Here is a tiny trained network, its code and every weight. The questions are about switching its units off for an input and a target symbol, where a switched-off unit gives its printed mean instead of its output.

import numpy as np


def w(rows, s, z=0):
    codes = np.array(rows[::2]) - 128.0
    scale = np.full(codes.shape[1], s)
    scale[-1] = z or s
    return codes * scale


def f(y):
    return np.maximum(y, 0)


def softmax(a):
    e = np.exp(a - a.max(-1, keepdims=True))
    return e / e.sum(-1, keepdims=True)


def log_softmax(a):
    a = a - a.max(-1, keepdims=True)
    return a - np.log(np.exp(a).sum(-1, keepdims=True))


def net(x, mask):
    ids = ['Ωαδεζηθμφ'.index(c) for c in x.split()]
    T = len(ids)
    res = E[ids] + P[:T]
    u = 0
    for l in range(3):
        q, k, v = (res @ M[l].T for M in (Q, K, V))
        z = softmax(np.where(np.tri(T) > 0, q @ k.T / 2**0.5, -1e9)) @ v
        res = res + np.where(mask[u], z, O[l][:, -1]) @ O[l][:, :-1]
        u += 1
        y = f(res @ A[l][:, :-1].T + A[l][:, -1])
        res = res + np.where(mask[u : u + 8], y, B[l][:, -1]) @ B[l][:, :-1]
        u += 8
    return log_softmax(res[-1] @ U[:, :-1].T + U[:, -1])


Q, K, V, O, A, B = {}, {}, {}, {}, {}, {}
E = w([
[125,70,48],'Ω',
[106,80,40],'α',
[125,108,181],'δ',
[106,167,131],'ε',
[88,182,142],'ζ',
[103,164,135],'η',
[135,121,141],'θ',
[180,55,250],'μ',
[111,150,125],'φ',
],0.012)
P = w([
[109,93,124],'0',
[167,142,90],'1',
[29,54,158],'2',
[55,174,134],'3',
[190,152,119],'4',
[9,72,148],'5',
[56,201,167],'6',
[208,167,133],'7',
[20,58,153],'8',
[54,224,176],'9',
],0.011)
Q[0] = w([
[81,248,87],'0.h0',
[52,217,217],'0.h0',
],0.013)
K[0] = w([
[212,169,43],'0.h0',
[247,156,186],'0.h0',
],0.014)
V[0] = w([
[2,137,83],'0.h0',
[58,50,173],'0.h0',
],0.0035)
O[0] = w([
[127,106,2,244],'0.h0',
[127,187,3,254],'0.h0',
],0.0045,0.00049)
A[0] = w([
[201,60,150,115],'0.n0',
[103,113,44,75],'0.n1',
[182,192,34,71],'0.n2',
[232,115,118,179],'0.n3',
[101,123,39,86],'0.n4',
[255,77,129,83],'0.n5',
[110,240,98,254],'0.n6',
[132,50,87,215],'0.n7',
],0.0085,0.0018)
B[0] = w([
[89,96,31,149],'0.n0',
[127,221,189,187],'0.n1',
[181,21,155,175],'0.n2',
[139,195,103,168],'0.n3',
[105,254,191,190],'0.n4',
[181,148,37,159],'0.n5',
[188,31,224,253],'0.n6',
[23,177,97,205],'0.n7',
],0.0094,0.004)
Q[1] = w([
[158,83,8],'1.h0',
[192,120,100],'1.h0',
],0.014)
K[1] = w([
[6,43,88],'1.h0',
[89,76,147],'1.h0',
],0.013)
V[1] = w([
[80,189,254],'1.h0',
[187,172,31],'1.h0',
],0.005)
O[1] = w([
[91,199,253,181],'1.h0',
[103,27,42,255],'1.h0',
],0.0062,0.00066)
A[1] = w([
[39,38,210,156],'1.n0',
[139,2,231,96],'1.n1',
[133,185,51,150],'1.n2',
[177,156,200,148],'1.n3',
[220,160,150,126],'1.n4',
[41,73,85,2],'1.n5',
[143,73,80,104],'1.n6',
[194,168,30,61],'1.n7',
],0.0081,0.006)
B[1] = w([
[60,250,102,254],'1.n0',
[158,226,18,197],'1.n1',
[177,179,83,160],'1.n2',
[115,122,202,187],'1.n3',
[121,85,67,162],'1.n4',
[105,37,244,155],'1.n5',
[137,201,98,133],'1.n6',
[66,121,254,141],'1.n7',
],0.014,0.0083)
Q[2] = w([
[116,147,72],'2.h0',
[108,253,142],'2.h0',
],0.023)
K[2] = w([
[94,143,147],'2.h0',
[254,167,209],'2.h0',
],0.02)
V[2] = w([
[116,11,121],'2.h0',
[210,139,89],'2.h0',
],0.011)
O[2] = w([
[3,71,115,3],'2.h0',
[200,1,169,161],'2.h0',
],0.0076,0.014)
A[2] = w([
[157,86,108,199],'2.n0',
[94,169,217,91],'2.n1',
[122,83,126,55],'2.n2',
[129,80,109,91],'2.n3',
[126,85,130,27],'2.n4',
[19,123,142,38],'2.n5',
[32,142,141,252],'2.n6',
[114,109,6,166],'2.n7',
],0.017,0.0045)
B[2] = w([
[145,196,116,138],'2.n0',
[115,106,206,252],'2.n1',
[186,111,162,128],'2.n2',
[136,160,115,128],'2.n3',
[164,161,80,128],'2.n4',
[168,182,239,177],'2.n5',
[100,72,2,230],'2.n6',
[174,62,167,143],'2.n7',
],0.024,0.015)
U = w([
[215,234,70,166],'Ω',
[244,110,151,155],'α',
[133,238,157,99],'δ',
[145,126,244,2],'ε',
[53,255,46,134],'ζ',
[79,175,112,133],'η',
[120,67,168,165],'θ',
[173,86,23,159],'μ',
[105,94,166,150],'φ',
],0.0064,0.0069)

Each question gives the input, a string of symbols that net reads in full, and the target symbol t.
The units are the heads (2 rows each of Q, K, V and O) and the neurons (one row each of A and B). Each row of codes is followed by its name. A weight is (code - 128) times the scale printed after its matrix; where a second scale follows, it is the last column's (O, A, B and U).
mask holds one flag per unit, layer by layer, with each layer's heads first. A switched-off unit (its flag False) gives its mean, the last column of its rows in O or B, instead of its output. The means were averaged over made-up inputs and are rounded, as every weight is.
A unit's drop is (log p(t) with every unit on - log p(t) with that unit switched off) / (log p(t) with every unit on - log p(t) with every unit switched off).
unit that matters most: the unit with the biggest drop
top k neurons: the k neurons with the biggest drops, biggest first
k most important neurons of layer l: the k neurons of layer l with the biggest drops, biggest first
input α ζ ζ Ω φ ζ φ ζ η θ, target ε: unit that matters most : 2.n1
input δ θ δ θ, target μ: top 4 neurons : 1.n0, 1.n1, 2.n1, 0.n4
input φ ε ζ ζ ε α δ μ θ, target μ: 4 most important neurons of layer 0 : 0.n5, 0.n3, 0.n4, 0.n0
input ε η Ω η ε ε Ω μ θ ζ, target α: 2 most important neurons of layer 1 : 1.n1, 1.n7
input η ε η ζ α Ω Ω η ζ ζ, target φ: 2 most important neurons of layer 0 : 0.n6, 0.n7
input η α η δ Ω η Ω, target Ω: 3 most important neurons of layer 1 : 1.n2, 1.n3, 1.n5
input α Ω ε φ ζ ζ η, target ε: top 4 neurons : 0.n7, 2.n1, 0.n2, 0.n6
input μ μ ε θ, target α: 2 most important neurons of layer 2 : 2.n6, 2.n7
input α ε ζ φ η η ε Ω θ δ, target Ω: top 2 neurons : 0.n4, 0.n1
input α α ζ, target ζ: top 4 neurons : 1.n0, 1.n1, 0.n7, 0.n2
input η ε θ η δ α η, target ζ: 2 most important neurons of layer 0 : 0.n6, 0.n4
input ε μ ζ Ω, target α: top 2 neurons : 0.n5, 2.n6
input η Ω α ζ μ, target Ω: top 3 neurons : 1.n2, 2.n1, 1.n7
input θ φ η α ζ δ, target ζ: unit that matters most : 2.n6
input α ζ θ α ζ ζ, target ζ: 4 most important neurons of layer 0 : 0.n4, 0.n1, 0.n7, 0.n3
input ζ θ α ζ η α α θ ζ α, target μ: 2 most important neurons of layer 2 : 2.n1, 2.n6
input θ Ω φ η, target Ω: top 3 neurons : 0.n4, 0.n1, 0.n6
input Ω ζ η θ Ω α φ, target Ω: 3 most important neurons of layer 1 : 1.n1, 1.n5, 1.n3
input μ ζ ε μ, target ε: top 4 neurons : 0.n6, 2.n6, 1.n1, 2.n1
input Ω ε ζ η Ω η φ, target Ω: 4 most important neurons of layer 1 : 1.n1, 1.n5, 1.n2, 1.n3
input Ω θ η η, target μ: unit that matters most : 1.n0
input ε α μ, target μ: top 3 neurons : 1.n1, 0.n2, 2.n7
input α ζ Ω Ω η ζ ζ, target φ: top 3 neurons : 1.n0, 2.n1, 1.n1
input ζ δ Ω, target ζ: top 3 neurons : 2.n6, 1.n3, 0.n6
input α μ η φ, target α: 4 most important neurons of layer 0 : 0.n5, 0.n3, 0.n0, 0.n6
input Ω δ θ δ δ μ μ, target ζ: top 2 neurons : 1.n1, 1.n0
